[-1.23 -0.93 -1.36  0.01  0.19 -2.51 -1.68  1.53 -0.10  0.31  0.26 -0.83
 -2.51 -0.54  0.93  6.02  0.66  0.66  1.27  0.87  0.77  0.69 -2.96  0.08
  2.76  2.22 -1.89]  (42) J175
[-1.43  1.11 -0.69  0.89  0.98 -0.59 -1.20  1.66 -0.46  0.86  0.72 -2.25
 -0.24 -0.66  1.61  1.10  1.22 -1.37 -0.58  1.23  0.98  1.61 -3.10 -1.10
  0.51  0.66 -3.26]  (42) J975
[ 0.23 -1.24 -1.01 -0.02  0.13 -2.93 -0.69  0.41 -0.24  0.88  1.17 -3.04
 -1.84 -0.38  0.72  5.39  0.15  1.95 -0.17  0.78  1.93  0.81 -0.40 -0.52
  1.56  3.05 -0.27]  (42) J175
[ 0.48 -8.60 -3.99  1.76  0.33 -0.38  0.40 -1.12  3.33  1.05 -1.21  1.57
 -3.40 -1.82  4.73  7.35  0.15  0.94  0.73 -1.29 -3.14  4.67 -3.03 -1.71
  0.04  0.42  4.39]  (51) J678
[-2.20  6.59 -0.99  1.21  2.47 -0.41  0.00  4.90 -1.32 -2.82  1.44 -0.60
  0.75  0.74  1.07 -2.84 -0.28 -1.10 -0.05 -1.84  1.31  1.08 -0.16  0.80
  0.40 -1.36  0.90]  (52) J914
[-0.08  2.57 -0.83  2.29  0.51  0.35  0.54  4.18 -2.76 -2.01  2.08 -0.74
 -1.38  1.28  2.59  0.98  1.50 -0.06 -0.43 -3.78  0.71  0.91 -0.43  1.20
  0.61 -1.15  1.12]  (52) J914
[-1.77  3.71 -1.19 -0.66  0.27 -0.44 -0.47  6.66 -4.79 -1.91  2.83 -0.54
 -0.47  1.07  2.08  0.25  2.79 -0.25  0.19 -1.59  1.99 -1.58 -0.12  0.67
 -0.70 -1.41  1.35]  (52) J914
[-1.48  5.86 -0.39  0.90  1.32 -0.14 -0.24  5.17 -1.95 -2.08  1.20  0.28
  1.16  2.06 -0.03 -3.20  1.11 -1.24 -0.25 -2.00  0.58  1.63 -1.18  0.33
  1.47 -0.51  1.08]  (52) J667
[-0.74 -0.13  0.07  2.31  0.02 -1.47 -1.10  1.66  1.07  1.66 -1.35  0.06
 -0.27  1.45 -0.87  0.03  0.73  1.47 -3.37  1.08  1.51  1.48 -2.19  0.72
  0.91  2.34  1.41]  (42) J975
[-0.67 -2.07 -0.37  2.62 -2.59 -0.58 -0.79  1.75 -2.44  2.26  1.07 -1.40
 -0.97  0.56  0.17  1.08  2.92  0.81  0.09  0.90  1.32  0.99 -1.01  0.90
 -1.48 -0.77 -0.84]  (42) J975
[-1.21  3.59 -2.01 -0.11  0.14 -0.77 -0.69  4.30 -2.68 -1.70  3.06 -2.47
 -0.97 -0.64  2.75  1.91  1.61 -1.09  0.42 -1.96  1.15  1.63 -0.89  0.31
  0.03 -2.20 -1.79]  (52) J914
[-0.09 -4.20 -4.52  2.71  3.27  2.11 -0.30 -0.69 -1.11 -1.87  0.24 -0.89
 -4.06 -0.58  3.16  6.31 -1.27 -1.69 -1.60  1.09 -0.46  5.13 -1.81 -0.81
  2.10  2.48  1.05]  (51) J950
[-0.42 -2.90 -2.85  1.39  0.67  0.14 -0.22  1.56  3.39 -0.86  0.25 -0.41
 -0.70 -1.90  2.38  4.12  1.10 -1.12 -0.69 -0.12 -1.69  4.27 -1.82 -2.13
 -0.67  0.21  0.55]  (51) J678
[-0.34  6.42 -0.62  0.70 -0.89 -2.42 -0.34  5.09 -0.42 -2.59  3.19 -2.98
 -0.03  0.36 -0.40  1.11  1.51 -1.64 -2.17 -2.83  0.68  2.76 -0.11  1.86
  3.42 -0.10 -2.15]  (52) J667
[-1.30  7.08 -1.69  0.28  2.36 -1.07 -0.01  6.67 -4.21 -2.96  3.03 -0.81
 -1.70  2.58  3.14  0.27  1.68 -1.00  0.88 -2.92  2.39 -1.05 -1.15  3.12
  2.36 -0.36  0.90]  (52) J914
[-2.13  1.24  0.36 -2.11  1.57 -1.67 -1.38  4.09 -0.67  0.61  0.23 -2.06
 -0.29 -0.56  1.22  1.38  1.70  1.34  1.19 -0.10  0.78  0.65 -1.52 -1.03
 -1.60  0.42  1.24]  (42) J975
